(in the rows, 128 means zero)
Each row of numbers stands for one element and depends on some of the facts below. Use the named rows to name the rest.

Facts:
K10 -τ-> K301; K101 -τ-> K301; K111 -τ-> K343
K117 -τ-> K145; K118 -τ-> K492; K136 -τ-> K727
K145 -τ-> K301; K153 -τ-> K984; K157 -τ-> K676
K165 -τ-> K392; K166 -τ-> K967; K168 -τ-> K798
K170 -τ-> K572; K186 -τ-> K81; K197 -τ-> K207
K204 -τ-> K572; K209 -τ-> K492; K227 -τ-> K365
K238 -τ-> K53; K243 -τ-> K301; K245 -τ-> K178
K247 -τ-> K365; K259 -τ-> K572; K27 -τ-> K659
K271 -τ-> K967; K274 -τ-> K81; K294 -τ-> K365
K303 -τ-> K983; K306 -τ-> K798; K319 -τ-> K186
K329 -τ-> K984; K332 -τ-> K178; K336 -τ-> K529
K34 -τ-> K659; K342 -τ-> K727; K343 -τ-> K280
K345 -τ-> K384; K365 -τ-> K178; K38 -τ-> K332
K381 -τ-> K384; K386 -τ-> K153; K387 -τ-> K983
K389 -τ-> K178; K392 -τ-> K301; K404 -τ-> K10
K412 -τ-> K659; K420 -τ-> K332; K446 -τ-> K365
K457 -τ-> K727; K458 -τ-> K384; K46 -τ-> K108
K461 -τ-> K207; K465 -τ-> K145; K470 -τ-> K492
K473 -τ-> K659; K488 -τ-> K343; K493 -τ-> K457
K50 -τ-> K53; K508 -τ-> K301; K509 -τ-> K10
K529 -τ-> K727; K53 -τ-> K207; K531 -τ-> K301
K534 -τ-> K541; K54 -τ-> K53; K544 -τ-> K984
K560 -τ-> K967; K562 -τ-> K983; K57 -τ-> K541
K572 -τ-> K541; K578 -τ-> K457; K607 -τ-> K280
K61 -τ-> K984; K624 -τ-> K153; K634 -τ-> K659
K642 -τ-> K108; K653 -τ-> K659; K659 -τ-> K967
K666 -τ-> K534; K674 -τ-> K492; K676 -τ-> K984
K708 -τ-> K457; K711 -τ-> K332; K721 -τ-> K529
K722 -τ-> K332; K755 -τ-> K457; K759 -τ-> K676
K785 -τ-> K541; K79 -τ-> K727; K790 -τ-> K81
K795 -τ-> K384; K821 -τ-> K967; K826 -τ-> K207
K83 -τ-> K365; K838 -τ-> K81; K844 -τ-> K492
K85 -τ-> K798; K871 -τ-> K384; K874 -τ-> K492
K906 -τ-> K727; K918 -τ-> K145; K925 -τ-> K145
K93 -τ-> K984; K952 -τ-> K332; K953 -τ-> K572
K969 -τ-> K101; K973 -τ-> K534; K983 -τ-> K727
K994 -τ-> K529; K111 -Ψ-> K145; K118 -Ψ-> K101
K136 -Ψ-> K117; K165 -Ψ-> K57; K166 -Ψ-> K676
K204 -Ψ-> K46; K209 -Ψ-> K178; K227 -Ψ-> K145
K238 -Ψ-> K983; K243 -Ψ-> K389; K259 -Ψ-> K572
K27 -Ψ-> K389; K274 -Ψ-> K984; K294 -Ψ-> K53
K303 -Ψ-> K727; K329 -Ψ-> K207; K336 -Ψ-> K178
K342 -Ψ-> K659; K345 -Ψ-> K727; K38 -Ψ-> K727
K381 -Ψ-> K492; K386 -Ψ-> K420; K404 -Ψ-> K727
K412 -Ψ-> K186; K446 -Ψ-> K676; K46 -Ψ-> K178
K461 -Ψ-> K404; K465 -Ψ-> K145; K470 -Ψ-> K319
K473 -Ψ-> K984; K488 -Ψ-> K759; K493 -Ψ-> K404
K50 -Ψ-> K381; K508 -Ψ-> K108; K560 -Ψ-> K83
K562 -Ψ-> K727; K61 -Ψ-> K108; K634 -Ψ-> K332
K653 -Ψ-> K457; K666 -Ψ-> K57; K708 -Ψ-> K365
K711 -Ψ-> K108; K721 -Ψ-> K984; K755 -Ψ-> K186
K785 -Ψ-> K676; K795 -Ψ-> K541; K821 -Ψ-> K186
K826 -Ψ-> K676; K83 -Ψ-> K404; K838 -Ψ-> K984
K844 -Ψ-> K186; K85 -Ψ-> K457; K871 -Ψ-> K342
K874 -Ψ-> K541; K906 -Ψ-> K178; K925 -Ψ-> K343
K93 -Ψ-> K404; K952 -Ψ-> K384; K953 -Ψ-> K153
K969 -Ψ-> K798; K973 -Ψ-> K572

Known rows:
[186  94 122 149  99 152 108 122 144 153 113 124 129 129 115  95 136  93
 125 170 141 123 138 176 145  92 159] : K470
[183 100 137 142 117 149 104 115 136 156 129 118 122 127 136 109 141 106
 121 177 156 138 131 177 128  86 152] : K458
[189 103 106 171 144 165 127  82 140 207 141 177 161 118 120 136  96 123
  79 193  97 155  91 212 151 121 174] : K562
[149  61 161 141 102 169 144 126 158 164 151 146  90  99  88  88  92 137
 112 180 158  91 157 167 110 117 114] : K826
[196 100 128 136  94 148  95 109 137 154 124 116 122 125 110 106 153  86
 122 172 143 105 150 169 153 105 168] : K973
[183 107 155 141 145 140  99 120 135 153 159 116 117 122 154 120 153 110
 117 181 159 157 130 175 106  78 131] : K384
[183  71 130 161 116 137 109 126 152 157 105 113 121 140 109  91 136  80
 115 176 147 142 136 168 158  90 167] : K165
[150 118 144 133 151 138  93 122 110 172 163 119 107 145 151 121 158 108
 115 193 160 162 103 173  96  75 134] : K457
[148 119 178 125 142 116 122 135 124 186 175 112 139 163 164 160  92  96
  91 121 150 120  86 168 110  48 103] : K984
[162  58 145 145 107 167 142 116 142 172 144 129  89 100  86 105 107 136
  95 166 145  98 157 175 143 116 102] : K446
[196 104 129 133  91 149  96 107 137 156 126 113 120 124 111 117 152  93
 119 173 140 104 152 167 151 108 170] : K953
[182 108 152 140 146 138  99 122 135 152 162 116 118 124 153 121 153 109
 115 182 155 159 131 175 108  78 126] : K798
[195 101 128 133  94 146  96 110 138 153 126 115 123 124 111 104 153  85
 122 174 141 107 151 167 152 106 169] : K666
[179  95 105 124  90 125  86  85 157 141 100 111 103 165 152 100 121 133
  77 197 101 102 121 217 126  93 139] : K336
[181  89 146 148 106 169 107 112 148 152 136 140 117 138 155  95 120 102
 130 175 170 131 137 190 118  96 153] : K54
[180  98 159 147 135 163 103 119 146 152 163 131 112 131 161 104 140 107
 126 180 170 153 136 185 103  89 133] : K53
[197  78 115 185 137 172 129  76 155 191 147 178 162 104 146 127  86 118
  84 186 100 146 108 222 155 121 174] : K461
[134 107 158 120  91 141 102 131 161 173 126 121 164 161 128 159  83  83
 106 120 119  99  91 164 163  55 110] : K473
[184 100 140 144 116 147 100 115 133 156 132 119 122 123 135 103 146  98
 124 177 160 142 130 177 127  83 150] : K381

Rows to name:
No name comes twice in this set of rows, the named rows included.
[198  93 115 191 145 151 134  78 144 194 130 154 163  95 130 133  88 125
  85 180  99 138  96 224 145 119 173]	K93
[183  95 141 147 112 162 104 113 142 155 133 130 117 134 148 100 129 103
 126 175 165 136 135 184 123  92 153]	K197
[173  81 165 155 156 132  98 110 133 171 126 112 105 136 144 113 138 104
 108 185 171 160 121 166 130  76 159]	K117
[195  84 114 124  98 122  81  73 159 142 102 109 106 165 161 113 116 136
  78 197 117 111 137 223 115  83 120]	K46
[158 111 111 135  99 152 109 128 129 168 112 135 116 152 103  96 148  92
 121 189 124 127 114 173 137  94 163]	K708
[198  82 113 187 158 167 116  70 122 202 156 161 158 101 125 155  98 126
  75 181 102 162 102 234 160 120 171]	K83
[190 113 158 160 149 120 116 123 117 153 147 111 126 106 150 118 151 115
 124 172 148 144 113 184  94  60 135]	K153
[140  64 152 130 100 156 144 114 160 168 138 129  93  92  88  91  93 135
 112 179 142  96 157 163 116 115 109]	K166
[160 114 119 136 123 144 107 132 133 162 139 127 112 150 125 108 152 102
 114 190 124 148 114 173 118  90 148]	K529
[184 108 152 142 148 138 100 128 143 151 164 117 119 121 156 119 152 109
 115 180 153 159 136 172 108  78 122]	K343
[196 108 147 132 103 147  92  95 128 158 146 114 112 121 130 136 154 106
 116 179 155 116 146 166 139 102 169]	K170
[166 108 112 139  99 151 108 128 133 163 112 130 120 148 104  96 145  93
 121 187 127 126 121 175 140  94 161]	K136

Now the same elements, written a new way:
Named rows:
[145 132 106 118 141 143 118 142 131 124 156 144 123 125 129 128 116 148
 155 127 127 129 135 127 123 110 123 137 143 124 120 124 114 140 130 142
 134 142 125 114 129] : K653
[145 119 118 123 148 142 124 134 137 109 151 156 133 128 126 114 116 149
 141 113 136 126 139 120 114 113 114 137 134 115 124 127 124 135 143 139
 131 114 113 124 142] : K666
[ 82 159 122 129  90 169 103 166 137 116 114 137 156 125 136 103 130 122
 149 109 103 109 162 125 109 147 101 137 122 145 128 125 103 141 154 131
 153 115  84 134 116] : K826
[ 91 164 109 132  96 168 102 172 131 124 119 141 153 120 133 110 124 120
 157 112  97 110 167 125 109 150 108 140 125 144 128 121 100 144 160 129
 152 128  78 129 114] : K166
[ 91  92  98 130 128 152 175 174 120 114 163 104 121 142 122 145 114 126
 112 142 107 164 137 105 112 123 125 131 153 124 118 130 130 140 145 158
 128 104 136 114 184] : K562
[ 99  92  95 121 130 152 175 174 123 108 162 101 119 147 119 127 113 129
 109 144  99 156 133 111 102 122 123 129 152 122 126 145 129 145 137 152
 125 117 130 119 178] : K345
[135 125 125 116 136 144 122 137 138 120 151 144 130 128 128 119 119 142
 138 117 131 129 130 123 122 115 115 133 133 121 123 126 119 136 129 146
 130 121 126 124 136] : K488
[170  87 104 102 119 172 128 155 131 136 148 135 121 107 154 117 152 107
 150  93 110  66 102 111 156 102 130 167 119 114 105 129 117 113 123 113
  97 105 116 136 164] : K274
[169  89 104 102 119 172 128 155 132 136 148 135 121 106 155 118 151 107
 151  93 110  67 102 111 156 103 131 165 120 114 105 129 117 113 123 114
  97 106 116 136 164] : K838
[148 122 145 119 177 109  61 120  80 112 132 124 118 140 106 161 157 150
 101  91 127 164 120 129 155 128 117 172 128 133 127 147 160 146 143 171
 133 157 140 145 113] : K108
[133 122 125 115 135 131 116 134 130 120 146 140 124 133 121 126 128 139
 134 123 126 137 123 124 128 133 113 141 129 123 121 122 126 132 133 135
 127 126 121 124 136] : K458
[140 127 124 115 134 134 115 132 129 124 148 144 120 131 118 134 123 136
 134 123 118 138 124 125 127 132 121 143 136 126 122 126 121 137 136 139
 122 133 118 124 132] : K967
[105 122 214 107 138  47 118 146 126 146 138 189  95 121  86 139 134 134
 128 151 113 141  91 111 118 137 102 175 101 167 145 115 141 121 143 101
  79 153 123 112 139] : K178
[138 124 135 113 132 122 107 119 123 121 141 144 116 139 109 138 133 135
 122 126 115 147 113 126 135 148 116 149 128 126 120 125 129 133 140 135
 120 131 113 130 129] : K343
[146 133 108 101 112 117 129  85 145 131 155 178  95 157  86 125 112 139
 125 180 119 157  82 130 132 168 104 123 125 105 101 100 124 119 143 110
 143 107  87 117 113] : K145
[131 123 133 120 131 135 116 129 129 126 147 147 124 129 119 142 126 133
 130 118 127 143 125 119 135 132 119 143 134 125 117 115 123 133 141 146
 124 115 122 122 139] : K529
[134 128 122 113 145 142 111 138 127 128 144 143 123 133 116 125 120 135
 134 130 123 131 116 121 129 141 104 139 128 118 126 129 131 122 130 136
 134 116 126 118 136] : K509
[144 119 129 120 138 133 118 128 131 115 144 153 125 132 116 126 123 139
 130 117 122 135 127 121 121 132 117 146 133 121 124 128 126 136 145 136
 120 120 109 128 139] : K534
[138 127 131 111 138 127 104 123 121 127 140 145 115 139 106 138 128 131
 122 129 114 144 107 124 136 154 110 147 128 122 123 129 134 126 137 135
 125 123 116 126 130] : K101

Which element is each row?
No name comes twice in this set of rows, the named rows included.
[156 131 164 119 142 101  93  96 142 110 124 100 139 148 120 171 129 125
 139 119 121 172 119 146 124 252 118 149 145 114 138 112 125 119 107 109
  62 146 131 105 164]	K186
[135 121 129 114 134 118 106 123 123 118 141 140 116 140 112 135 137 139
 127 128 122 145 113 126 134 147 113 148 125 124 117 120 133 130 138 129
 124 133 115 127 131]	K319
[162  87 107 112 117 172 127 156 128 141 149 139 123 103 157 134 153 105
 152  91 118  74 106 106 166 102 133 168 121 115  98 114 117 107 130 119
 101  91 122 131 170]	K721
[146 129 120 115 136 118 104 122 118 124 144 144 110 137 109 146 131 138
 134 132 111 149 115 129 135 145 121 152 136 127 118 124 126 136 141 131
 124 149 111 123 123]	K659
[141 130 101 108 112 147 153 107 168 124 171 175 117 140 117 101  97 152
 146 157 140 134 116 127 112 112 112 101 135 103 105 101 102 132 131 131
 147 100 104 115 124]	K111
[142 130 110 117 139 129 112 141 125 124 149 140 116 130 122 137 125 142
 149 133 116 137 127 128 126 130 121 147 139 127 119 122 120 135 134 129
 128 149 119 115 130]	K34
[131 123 127 120 137 131 113 128 127 123 147 145 125 132 120 139 129 141
 134 122 134 143 124 121 136 130 115 142 129 122 114 112 127 129 138 141
 132 118 124 121 135]	K342
[ 86 159 127 122  85 125  77 151 115 125  98 134 137 140  99 124 149 106
 119 113  78 140 140 132 132 209 103 162 100 146 120 110 121 140 174 113
 137 146  52 147 105]	K676
[ 87 166 116 130  94 166 112 163 119 124 123 135 162 117 142 103 126 114
 145 111 106 108 162 123 105 149 108 128 106 146 138 118 109 150 159 126
 146 111  75 130 110]	K446
[144 129 130 122 187 154  81 148 102 118 147 127 139 123 130 131 129 155
 126  84 144 135 141 120 136  88 111 146 135 122 136 152 145 143 126 188
 150 131 162 131 124]	K508
[134 122 120 111 140 140 120 148 145 126 153 139 133 127 120 109 118 142
 133 106 133 131 135 125 126 119 116 130 121 112 120 112 119 138 125 148
 130 134 125 127 138]	K386
[ 94  88  99 119 126 153 177 173 126 103 161  97 118 150 123 126 117 131
 111 147 100 156 132 112 100 118 121 128 155 124 124 150 129 144 133 151
 127 116 134 121 178]	K461
[129 122 128 121 134 132 117 134 128 123 146 142 126 130 122 138 128 138
 135 121 130 141 125 121 134 132 115 143 129 124 116 113 126 129 139 139
 127 117 124 120 141]	K79

